[[-11 -22   9   0  -9   7  -8  15  11 -23  10  -4   9 -11]
 [-25   0  -8  23 -12  -1  -6 -41  10  37   0 -23   8   7]
 [-20 -30   0  18 -24  14 -20 -21  16   5   6 -19   9  -2]
 [ -7  56   7 -12  46 -38  33  20 -14  -5  -9   9   8  -5]
 [-27 -54  -8  32 -49  31 -38 -44  26  22  12 -31   8   3]
 [-19  64  -3   4  40 -40  32 -16 -12  33 -16  -7   7  10]
 [-32 -63 -11  42 -60  38 -45 -62  32  32  13 -37   8   5]] out -32

[[  8  54 -35 -18  20  26  12 -17 -10   4  14  10 -35   8 -19]
 [ 12  39 -29   1  21   4 -11  -8  -8   3  -6   5 -42 -18 -21]
 [  1  51 -27 -19   5  22  -7  -5  -8  21  12 -14 -24  13 -17]
 [  9 -26  30  29  -9 -24  -7 -13  20  -7  -8  17  14   3   2]
 [-14  17 -22 -22   1  21   6  10 -13   9   1  -8  -2  -4  -7]
 [ 15  51 -34  -4  27  11  -6 -16  -1   2 -15  18 -38 -10  -9]
 [ 14 -17  32  23  -2 -18  -1  -6  23  -8 -14  21  20   3 -25]
 [-16 -30  14  -5 -20 -10   8  28  -2   6   2 -17  25   1  20]
 [ 11 -30  -2  18  11 -26  -1  -5  -8 -14 -13   4 -16 -28   8]] out 11

[[ 27  28  24  29  26  28  28  30  31]
 [-20 -44 -35 -25 -36 -47  24  16  55]
 [ -3  -2  -4  -2  -3  -2  -3  -2  -2]
 [ 27  28  23  31  26  30  33  35  39]
 [ 32  35  33  32  34  32  27  28  25]
 [ 32  30  31  29  31  24  29  29  30]
 [ 32  37  32  34  34  34  25  28  24]
 [-17 -39 -31 -23 -32 -43  23  15  52]] out -17

[[ 0  1  5 13 29 48 59 50 31 15  5  1  0  0 -1  0]
 [ 0  0  1  0 -1  4 14 30 48 58 50 31 14  5  2  0]
 [32 15  5  1  0 -1  0  0  0  1  5 13 29 48 58 51]
 [ 1  0  0  0  1  4 14 30 49 57 49 30 14  5  1  0]
 [16  5  2  0  0  0  1  1  0  4 12 30 48 57 51 32]
 [ 0  2  8 22 40 55 56 41 22  9  3  0 -1  0  0  0]
 [20  7  3  1  0  0  0  0  2  3  9 24 43 57 56 39]
 [55 55 40 21  8  3  0  0  0  0  0  1  2  8 21 42]] out 55

[[-1 -1  1 -1  0  0 -1  1 60 62 62 62 62 63]
 [ 1  0  1 -1 22 63 62 63 62 62 63 63 62 61]
 [ 0  0  1  0 -1  0  0 -1  2 62 62 62 63 63]
 [ 0  0 21 61 62 61 62 63 64 63 61 63 63 63]
 [ 1  0  0 61 62 62 61 62 62 61 62 62 63 62]
 [ 0 56 62 63 63 62 62 62 61 63 61 62 61 62]
 [ 0  0  1  1  0 -1  0 44 62 63 62 63 62 63]
 [-1  0 -1  0  0  0 -1 -1  1 62 63 62 63 63]
 [-1  0 12 61 63 62 62 62 62 62 61 62 63 62]] out -1

[[ -7  11  47  25  45  25  48 -23  20  39  18]
 [ -2   9  14  13  15  29  19   0  17   1   8]
 [ 35  13 -28  -5 -26  -4 -33  49   0 -26  12]
 [ -7   6  55  24  50   2  50 -33  10  60  16]
 [ -5   9  30  19  29  25  34 -11  18  24   9]
 [ -4  10  31  19  30  23  34 -11  17  24  11]
 [ 33  13 -16  -2 -15 -10 -24  39  -2 -10  15]
 [ 13   8  33  11  28 -20  19 -11  -4  43  22]] out 13

[[ -9  12  -5   3   3   9   0  -4 -12  -8   6  -3  -5   4  -2]
 [  5   3   0 -13  -1   3  -8  -8  -6  -3  -2 -10  14  11  13]
 [ -1  -4  -8   3   5  -4  -2  13 -10 -11  10  -6   9   2  -7]
 [ -2  -1   1   1   9   8   2  12  -5  12  -9 -13  -4   1   3]
 [  2   3  -2   0  -3  -4  14  13   0  -8  -7  14   0  10   2]
 [ -9  19 -61 -23   1  12  31 -20 -52 -58  16  16   5 -25  61]
 [ 17  -3  -5 -10   1  -4   3  -5   9  -2   2   1   4   7   7]
 [  8   4   9   8  -2  -1  -1   5  -9   7   7   9  -5  -2   6]
 [  2   3  13  -3 -23   5  -2  -8  -4   7  -2   1  -3  -7   1]] out 2
---
[-911  -49  930  773] → -49

[[ 47 125  81 152  36  99 175]
 [130 151 116 100 209 147  13]] → 152

[7078 4479 2174 9077] → 4479

[0 4 7 1] → 1

[2 8 1 6 4] → 4

[[5876 6450 7673 6441 1612 6985 7979]
 [7820 4138 6080 4454 8111 5248 4516]] → 7820

[-228  929 -495  741 -569  657] → 657
---
Q: [3427 5611 8340 2775 8836 1996 5663]
A: 5663

Q: [2 8 3 1]
A: 2

Q: [-26 -10  16  31  -8  38]
A: 16

Q: [126 831 781 575 367 687 970]
A: 781

Q:
[[-585 -866  -22 -126  -77 -526]
 [-551 -676  156 -728  983  517]]
A: 156

Q:
[[-37 -11   2  -2 -18]
 [  8 -18   1   1 -11]
 [ 33   6   3  -5   5]]
A: 6

Q: [-48  30  23   1]
A: 1
---
array([[ 31,  39,  13,  -3],
       [-35,  37,  31, -37],
       [ 53, -37,   4,  43]]) value 31, 43

array([[-36, -37,  33,  18,  39, -59,  39],
       [ 29,   6,   6, -24,   0,  -6,  33]]) value -36, 33

array([53, -1, 16, -4]) value 53, -4

array([-27,  37,  47,  59]) value -27, 59

array([ -4, -22,  -7, -61]) value -4, -61

array([ 59, -23, -41,   7,  20, -25]) value 59, -25

array([[ -8,  -4,  25,  13,  29,   8,  14],
       [-12, -13,  48,  -3,  31,  -8,  13]]) value -8, 13

array([ -4,   0,  36, -51, -33]) value -4, -33
---
[ 28 -52  -9  11 -32  34  -3] -32

[[ 63  63  38 -45   1 -57]
 [ 31 -35  51 -40  45  39]
 [ 27  55   8  15 -58 -37]] 15

[-44 -64  40  -1 -41 -55] -1

[ 31 -56  10  13  33 -28] 13

[-60  25  22  53 -30] 22

[[ 27 -26  12 -51  25]
 [ 12 -18 -28 -19 -21]
 [ 25 -34 -12 -56   3]] -12

[-6 18 -4  9 -7 47] 9

[-12  32  -8  50 -22] -8

[ 42 -18  50 -32] -18

[ 4 -5  3 -4 57 10] -4
---
7  8  1  9 --> 7

38  75  14   8   0  77   8
75  69  34  54  43  51  12
49  23  67  14   8  56   0
--> 49

198  147   15   90   83   49  130 --> 198

 87  644  779  603  764 --> 87

3860  3510  4269  9807  1888  3250 --> 3860

-48   -3   32   19
  4  -38   21  -12
--> 4

-933    59  -177   616
 269   -83  -295   822
--> 269

-564   125   636   668   733   138 --> -564

1  1  9  4  2 --> 1
---
[[-11.945  14.717 -15.928  19.704   8.904  -8.243]
 [-10.297  16.045 -12.989  23.419   5.220  -9.442]
 [ -9.232  -7.362 -16.239 -20.255  19.726   6.191]] -> -10.297

[[ -41.1 -164.7  124.5 -179.5 -133.2 -174.1  -55.4]
 [ -72.3  -69.3 -185.7  -63.9  -89.1  -65.5  -58.3]
 [-110.9  -84.8   34.5  -56.1    5.2  -56.7 -118.2]] -> -72.3

[[-0.22 -0.13  0.09  0.24  0.12 -0.02]
 [ 0.02 -0.08 -0.09  0.06 -0.10  0.00]
 [ 0.10 -0.13 -0.03 -0.16 -0.11  0.09]] -> 0.02

[[-11.415   0.461  -1.043  -5.874 -10.977  -1.817 -13.379]
 [-13.463   0.116  10.261 -10.413 -11.726  -7.887 -13.980]
 [ -9.393  -3.458  19.731 -10.774  -5.436 -13.285  -7.293]] -> -13.463

[[ 0.15  1.52  0.55 -1.34 -0.04 -0.37]
 [-0.24  0.13 -0.89  1.88  0.19  1.28]
 [ 0.42  1.06 -0.33  0.27  0.16  0.73]] -> -0.24

[[  50.842  190.118 -115.051  149.599]
 [  -9.394  200.551   41.123   35.003]
 [ -10.226  180.224  107.849   26.708]] -> -9.394

[[ 0.155  0.013  0.098 -0.076  0.035]
 [-0.121 -0.190 -0.034 -0.127  0.084]
 [ 0.164  0.073  0.118 -0.031 -0.057]] -> -0.121

[[-0.13  0.14 -0.02  0.20  0.24  0.05 -0.03]
 [ 0.17  0.01  0.18 -0.12  0.07  0.09  0.22]
 [ 0.16  0.02  0.19 -0.12  0.05  0.10  0.18]] -> 0.17
---
[-0.4, -0.8, -0.5, 1.2, -1.7, 0.0] --> 1.2
[10.595, 19.015, 1.676, -14.484, 5.429, -2.533, -13.793] --> 5.429
[5.50, 1.30, 10.20, 11.85, -12.39] --> 10.20
[-1.47, -0.95, 1.70, 0.69] --> -0.95
[1.82, 1.98, -0.17, -0.08, -0.52, -1.87, -0.74] --> -0.52
[1.08, -0.02, -1.59, -0.28, 1.14, 0.53] --> -0.28
[-0.213, -0.538, -1.488, 1.149, 0.780] --> -1.488
[-5.572, 3.224, -14.524, 11.797, -12.171, -5.128] --> 11.797
[133.89, 26.16, 86.19, 128.15, -11.62, -103.64, 40.57] --> -11.62
